Below is a small trained network, with its code and all its weights. Each question gives an input and a class and asks what happens when units are switched off, that is, made to give their printed mean instead of their output.

import numpy as np


def w(rows, s, z=0):
    codes = np.array(rows[::2]) - 128.0
    scale = np.full(codes.shape[1], s)
    scale[-1] = z or s
    return codes * scale


def f(y):
    return y / 2 * (1 + np.tanh(0.7978845608 * (y + 0.044715 * y**3)))


def log_softmax(a):
    a = a - a.max(-1, keepdims=True)
    return a - np.log(np.exp(a).sum(-1, keepdims=True))


def net(x, mask):
    res = np.array(x, float).reshape(1, 6) / 4 @ E
    y = f(res @ A[0][:, :-1].T + A[0][:, -1])
    res = res + np.where(mask, y, B[0][:, -1]) @ B[0][:, :-1]
    return log_softmax(res[-1] @ U[:, :-1].T + U[:, -1])


A, B = {}, {}
E = w([
[129,126,127,128,128,128],'x0',
[125,131,129,127,126,129],'x1',
[110,56,149,138,28,33],'x2',
[117,140,133,126,128,121],'x3',
[236,219,130,179,69,140],'x4',
[84,139,3,213,139,92],'x5',
],0.016)
A[0] = w([
[142,189,113,184,148,171,89],'N0',
[104,103,129,102,174,130,254],'N1',
[193,224,143,103,148,195,194],'N2',
[114,73,181,106,113,117,174],'N3',
[187,136,138,155,17,69,62],'N4',
[135,138,213,109,116,177,209],'N5',
[97,139,10,192,137,90,169],'N6',
[54,46,102,126,123,58,144],'N7',
[98,121,118,95,244,159,214],'N8',
],0.014,0.0078)
B[0] = w([
[147,187,59,144,109,115,183],'N0',
[95,111,197,107,120,183,193],'N1',
[175,73,135,187,118,19,237],'N2',
[138,135,129,37,93,142,194],'N3',
[90,157,223,149,214,202,204],'N4',
[137,51,161,117,133,98,212],'N5',
[120,148,60,215,152,137,251],'N6',
[90,20,94,163,73,127,234],'N7',
[131,150,185,165,251,160,220],'N8',
],0.013,0.025)
U = w([
[143,135,206,88,161,140,254],'0',
[133,68,111,157,96,64,124],'1',
[98,171,119,165,162,193,121],'2',
[173,225,60,127,116,89,29],'3',
[107,109,138,7,49,154,65],'4',
],0.015,0.0045)

Each question gives the input, the list of numbers given to net, and the class t.
The units are the neurons (one row each of A and B). Each row of codes is followed by its name. A weight is (code - 128) times the scale printed after its matrix; where a second scale follows, it is the last column's (A, B and U).
mask holds one flag per neuron, in row order. A switched-off neuron (its flag False) gives its mean, the last column of its row in B, instead of its output. The means were averaged over made-up inputs and are rounded, as every weight is.
A unit's drop is (log p(t) with every unit on - log p(t) with that unit switched off) / (log p(t) with every unit on - log p(t) with every unit switched off).
The circuit of an input: a set's keep is (log p(t) with only the set's units on - log p(t) with every unit switched off) / (log p(t) with every unit on - log p(t) with every unit switched off). Starting from all 9 units, units are removed one at a time, each time the one whose removal leaves the highest keep (on an exact tie, the one counted first), for as long as the keep stays at least 0.8.
units of the circuit, in order: the units of the circuit, biggest drop first
top k neurons: the k neurons with the biggest drops, biggest first
drop when u is switched off: that unit's drop, to one decimal
input [5,-3,-8,-5,5,1], class 3: units of the circuit, in order => [N0]
input [3,-3,3,-5,0,-6], class 4: top 2 neurons => [N8, N3]
input [-4,-6,6,2,2,7], class 2: top 2 neurons => [N4, N2]
input [-6,2,-5,-5,1,-8], class 1: top 3 neurons => [N2, N4, N5]
input [0,-1,8,2,5,0], class 0: top 2 neurons => [N4, N6]
input [-7,-6,0,-2,6,8], class 3: top 3 neurons => [N0, N8, N1]
input [-7,0,0,-4,-4,1], class 2: top 3 neurons => [N2, N5, N8]
input [5,6,0,2,7,-5], class 1: top 3 neurons => [N2, N8, N1]
input [8,0,0,2,-8,-3], class 0: top 2 neurons => [N8, N0]
input [-6,6,5,-8,1,7], class 2: top 3 neurons => [N2, N4, N6]
input [5,4,1,-8,-6,-4], class 4: top 2 neurons => [N3, N4]
input [0,4,2,-7,1,-1], class 0: top 3 neurons => [N6, N7, N2]
input [-8,6,1,-3,1,4], class 2: top 2 neurons => [N2, N5]
input [4,-4,-2,-1,-1,-2], class 0: top 2 neurons => [N7, N6]
input [2,-7,8,-7,5,3], class 2: units of the circuit, in order => [N4]
input [8,4,-4,-4,1,-1], class 1: top 2 neurons => [N2, N4]
input [8,-3,-5,7,6,2], class 3: top 2 neurons => [N0, N7]
input [-8,-3,3,-3,5,-6], class 0: drop when N4 is switched off => 1.3
input [-7,-7,2,-3,-8,-6], class 4: drop when N3 is switched off => 0.2
input [-8,-3,8,-3,-5,-2], class 4: drop when N2 is switched off => 0.0
input [-2,5,6,-6,0,-8], class 4: units of the circuit, in order => [N3]
input [-1,0,3,-6,2,6], class 2: drop when N2 is switched off => 0.3
